Below are the code and all the weights of a small trained network. Each question names an input and a class and asks about switching units off, where a switched-off unit gives its printed mean instead of its output.

import numpy as np


def w(rows, s, z=0):
    codes = np.array(rows[::2]) - 128.0
    scale = np.full(codes.shape[1], s)
    scale[-1] = z or s
    return codes * scale


def f(y):
    return np.maximum(y, 0)


def log_softmax(a):
    a = a - a.max(-1, keepdims=True)
    return a - np.log(np.exp(a).sum(-1, keepdims=True))


def net(x, mask):
    res = np.array(x, float).reshape(1, 3) / 4 @ E
    y = f(res @ A[0][:, :-1].T + A[0][:, -1])
    res = res + np.where(mask, y, B[0][:, -1]) @ B[0][:, :-1]
    return log_softmax(res[-1] @ U[:, :-1].T + U[:, -1])


A, B = {}, {}
E = w([
[123,175,170,213,86,238,29,96,4,79],'x0',
[201,171,232,37,147,84,186,180,45,105],'x1',
[227,19,229,229,125,120,193,114,173,88],'x2',
],0.011)
A[0] = w([
[149,92,115,205,100,156,104,102,133,102,125],'neuron 1',
[121,93,83,126,151,80,169,116,254,135,105],'neuron 2',
[116,134,143,168,123,219,64,118,67,121,224],'neuron 3',
[145,192,120,85,134,98,108,151,137,151,254],'neuron 4',
[179,114,171,117,112,178,142,123,62,112,208],'neuron 5',
[89,190,92,119,91,227,50,79,83,119,92],'neuron 6',
[127,96,171,251,72,145,108,96,143,145,106],'neuron 7',
],0.013,0.0034)
B[0] = w([
[3,106,150,117,166,172,155,95,152,172,194],'neuron 1',
[131,81,157,116,135,130,160,109,198,184,227],'neuron 2',
[81,125,96,186,102,157,144,148,180,161,243],'neuron 3',
[143,118,166,127,98,158,96,128,95,141,188],'neuron 4',
[159,118,156,115,119,126,120,120,105,187,197],'neuron 5',
[194,175,86,162,114,119,104,201,154,62,254],'neuron 6',
[42,106,151,129,97,174,136,60,97,168,213],'neuron 7',
],0.015,0.023)
U = w([
[99,146,118,129,124,110,119,114,111,85,66],'0',
[193,115,127,112,147,87,170,157,189,137,249],'1',
[136,180,67,148,97,165,90,175,152,115,179],'2',
[161,154,190,100,115,126,126,136,5,132,254],'3',
[73,94,133,122,128,175,144,115,151,179,112],'4',
[122,149,107,135,170,129,126,131,110,114,34],'5',
[126,118,102,139,115,115,126,132,101,81,46],'6',
],0.017,0.0043)

Each question gives the input, the list of numbers given to net, and the class t.
The units are the neurons (one row each of A and B). Each row of codes is followed by its name. A weight is (code - 128) times the scale printed after its matrix; where a second scale follows, it is the last column's (A, B and U).
mask holds one flag per neuron, in row order. A switched-off neuron (its flag False) gives its mean, the last column of its row in B, instead of its output. The means were averaged over made-up inputs and are rounded, as every weight is.
A unit's drop is (log p(t) with every unit on - log p(t) with that unit switched off) / (log p(t) with every unit on - log p(t) with every unit switched off).
The circuit of an input: a set's keep is (log p(t) with only the set's units on - log p(t) with every unit switched off) / (log p(t) with every unit on - log p(t) with every unit switched off). Starting from all 7 units, units are removed one at a time, each time the one whose removal leaves the highest keep (on an exact tie, the one counted first), for as long as the keep stays at least 0.8.
circuit, biggest first: the units of the circuit, biggest drop first
top k neurons: the k neurons with the biggest drops, biggest first
drop of u: that unit's drop, to one decimal
input [-5,-5,-8], class 1: circuit, biggest first : [neuron 7; neuron 2; neuron 1]
input [-4,4,7], class 1: circuit, biggest first : [neuron 1]
input [0,1,0], class 3: top 3 neurons : [neuron 3; neuron 6; neuron 2]
input [-4,3,-7], class 3: circuit, biggest first : [neuron 3; neuron 4]
input [-3,3,-8], class 3: top 2 neurons : [neuron 3; neuron 4]
input [-8,5,-5], class 1: top 4 neurons : [neuron 7; neuron 1; neuron 3; neuron 2]
input [-3,1,-6], class 3: top 2 neurons : [neuron 3; neuron 6]
input [8,3,-6], class 2: drop of neuron 4 : 0.0
input [-1,7,7], class 3: drop of neuron 2 : 0.1
input [-6,5,4], class 1: drop of neuron 7 : 0.5
